Below is a small trained network, with its code and all its weights. Each question gives an input and a class and asks what happens when units are switched off, that is, made to give their printed mean instead of their output.

import numpy as np


def w(rows, s, z=0):
    codes = np.array(rows[::2]) - 128.0
    scale = np.full(codes.shape[1], s)
    scale[-1] = z or s
    return codes * scale


def f(y):
    return y / 2 * (1 + np.tanh(0.7978845608 * (y + 0.044715 * y**3)))


def log_softmax(a):
    a = a - a.max(-1, keepdims=True)
    return a - np.log(np.exp(a).sum(-1, keepdims=True))


def net(x, mask):
    res = np.array(x, float).reshape(1, 7) / 4 @ E
    y = f(res @ A[0][:, :-1].T + A[0][:, -1])
    res = res + np.where(mask, y, B[0][:, -1]) @ B[0][:, :-1]
    return log_softmax(res[-1] @ U[:, :-1].T + U[:, -1])


A, B = {}, {}
E = w([
[163,201,104,140,153,250,86,77,150,58],'x0',
[133,148,143,128,88,62,156,51,126,133],'x1',
[177,69,126,130,58,125,68,89,199,139],'x2',
[106,167,127,159,238,82,203,104,161,139],'x3',
[95,71,111,162,225,100,111,167,165,162],'x4',
[220,215,108,106,140,142,163,206,126,133],'x5',
[126,205,178,76,160,112,71,146,172,44],'x6',
],0.011)
A[0] = w([
[122,92,135,122,117,80,8,113,186,97,126],'n1',
[139,110,98,118,130,107,124,149,125,132,65],'n2',
[119,131,155,173,161,53,160,126,146,148,70],'n3',
[92,122,141,114,142,142,125,139,100,125,2],'n4',
[117,57,84,152,155,135,163,142,57,145,131],'n5',
[100,222,148,105,147,135,164,86,108,83,93],'n6',
[138,127,125,111,89,76,131,119,134,111,94],'n7',
[70,90,79,185,131,159,186,167,80,194,83],'n8',
[147,150,156,111,115,145,117,127,127,81,84],'n9',
[62,72,141,162,111,144,87,53,140,158,184],'n10',
[123,130,123,124,125,129,128,129,131,130,125],'n11',
[119,124,99,181,237,185,125,132,144,120,62],'n12',
[172,181,120,148,92,158,133,94,148,167,13],'n13',
[100,82,125,147,81,144,105,75,166,93,38],'n14',
[169,150,137,125,164,28,176,142,183,127,99],'n15',
[104,130,115,137,133,111,163,106,110,137,86],'n16',
[100,108,83,185,245,202,118,133,173,143,137],'n17',
[69,129,139,145,241,34,190,109,159,174,132],'n18',
[116,244,126,140,149,135,174,77,96,72,203],'n19',
[142,162,167,80,131,91,107,106,174,126,39],'n20',
[86,112,125,146,221,54,177,132,124,139,137],'n21',
[168,175,109,85,161,115,198,164,135,118,153],'n22',
[233,168,74,134,95,132,179,63,169,120,83],'n23',
],0.014,0.0056)
B[0] = w([
[77,103,135,88,209,136,151,168,92,248,206],'n1',
[105,130,148,101,111,153,122,140,135,147,135],'n2',
[130,142,99,129,94,74,114,161,87,159,183],'n3',
[140,116,115,119,132,130,135,85,142,126,134],'n4',
[159,133,98,143,144,84,169,143,121,193,207],'n5',
[101,127,157,112,174,178,110,190,153,90,194],'n6',
[125,83,136,132,193,150,125,144,160,108,152],'n7',
[178,121,88,114,150,130,170,149,64,215,224],'n8',
[115,126,129,126,146,119,158,157,134,183,163],'n9',
[147,67,50,164,115,90,102,104,141,48,229],'n10',
[123,123,119,138,122,139,134,125,156,141,128],'n11',
[80,114,224,101,173,212,77,116,198,103,208],'n12',
[156,175,104,140,108,113,187,102,93,136,158],'n13',
[100,53,95,160,165,111,109,107,131,109,187],'n14',
[62,83,127,117,167,129,68,109,110,205,186],'n15',
[166,147,108,125,125,122,160,139,110,99,155],'n16',
[114,127,245,73,190,249,160,71,132,68,232],'n17',
[192,208,58,174,50,58,201,244,101,116,254],'n18',
[67,144,199,98,176,181,94,208,196,145,227],'n19',
[113,127,104,154,149,140,113,165,106,199,152],'n20',
[194,172,76,155,61,112,187,152,133,134,228],'n21',
[79,120,129,99,97,125,46,78,126,154,197],'n22',
[205,151,126,129,65,123,198,110,95,112,193],'n23',
],0.011,0.02)
U = w([
[147,202,172,97,72,152,155,160,136,126,1],'0',
[164,206,184,220,133,57,68,89,115,83,3],'1',
[176,166,92,124,76,97,199,180,92,180,238],'2',
[97,78,82,137,109,48,63,128,119,150,81],'3',
[157,60,100,134,107,114,146,2,90,107,80],'4',
[146,160,148,131,131,143,177,148,164,23,29],'5',
[110,140,169,94,188,165,142,171,132,155,247],'6',
],0.0099,0.0064)

Each question gives the input, the list of numbers given to net, and the class t.
The units are the neurons (one row each of A and B). Each row of codes is followed by its name. A weight is (code - 128) times the scale printed after its matrix; where a second scale follows, it is the last column's (A, B and U).
mask holds one flag per neuron, in row order. A switched-off neuron (its flag False) gives its mean, the last column of its row in B, instead of its output. The means were averaged over made-up inputs and are rounded, as every weight is.
A unit's drop is (log p(t) with every unit on - log p(t) with that unit switched off) / (log p(t) with every unit on - log p(t) with every unit switched off).
The circuit of an input: a set's keep is (log p(t) with only the set's units on - log p(t) with every unit switched off) / (log p(t) with every unit on - log p(t) with every unit switched off). Starting from the 12 units with the biggest drops (on a tie, the unit counted first), units are removed one at a time, each time the one whose removal leaves the highest keep (on an exact tie, the one counted first), for as long as the keep stays at least 0.8.
circuit, biggest first: the units of the circuit, biggest drop first
most important unit: the unit with the biggest drop
top k neurons: the k neurons with the biggest drops, biggest first
drop of u: that unit's drop, to one decimal
input [-2,5,2,7,8,0,5], class 2: circuit, biggest first	[n18]
input [3,-4,-3,7,5,-4,-4], class 2: top 4 neurons	[n18 n8 n21 n5]
input [-2,6,-8,-8,6,7,1], class 6: top 3 neurons	[n18 n10 n23]
input [-8,2,7,-1,5,1,4], class 3: top 3 neurons	[n15 n8 n23]
input [-4,-5,-3,3,-4,8,0], class 6: top 3 neurons	[n10 n18 n19]
input [2,-3,8,3,-1,-5,1], class 4: circuit, biggest first	[n19 n10]
input [4,-4,-3,-5,-8,-3,-2], class 5: top 2 neurons	[n1 n8]
input [1,-5,-3,3,6,-5,-5], class 2: top 2 neurons	[n18 n8]
input [1,-1,4,2,3,4,-4], class 6: top 3 neurons	[n18 n21 n10]
input [-1,1,7,2,0,8,5], class 6: top 2 neurons	[n18 n21]
input [-4,4,4,0,-1,3,-1], class 3: top 3 neurons	[n18 n21 n17]
input [3,6,-6,-5,-5,7,-1], class 0: top 2 neurons	[n23 n1]
input [-4,4,0,-7,8,5,5], class 6: top 4 neurons	[n10 n18 n1 n14]
input [-3,-6,6,0,-2,-3,0], class 3: most important unit	n17
input [3,2,-1,-2,-4,8,1], class 0: drop of n1	0.1
input [-3,-2,-5,3,8,1,4], class 2: drop of n18	2.3
input [7,-6,6,-8,-6,8,8], class 2: drop of n23	4.2
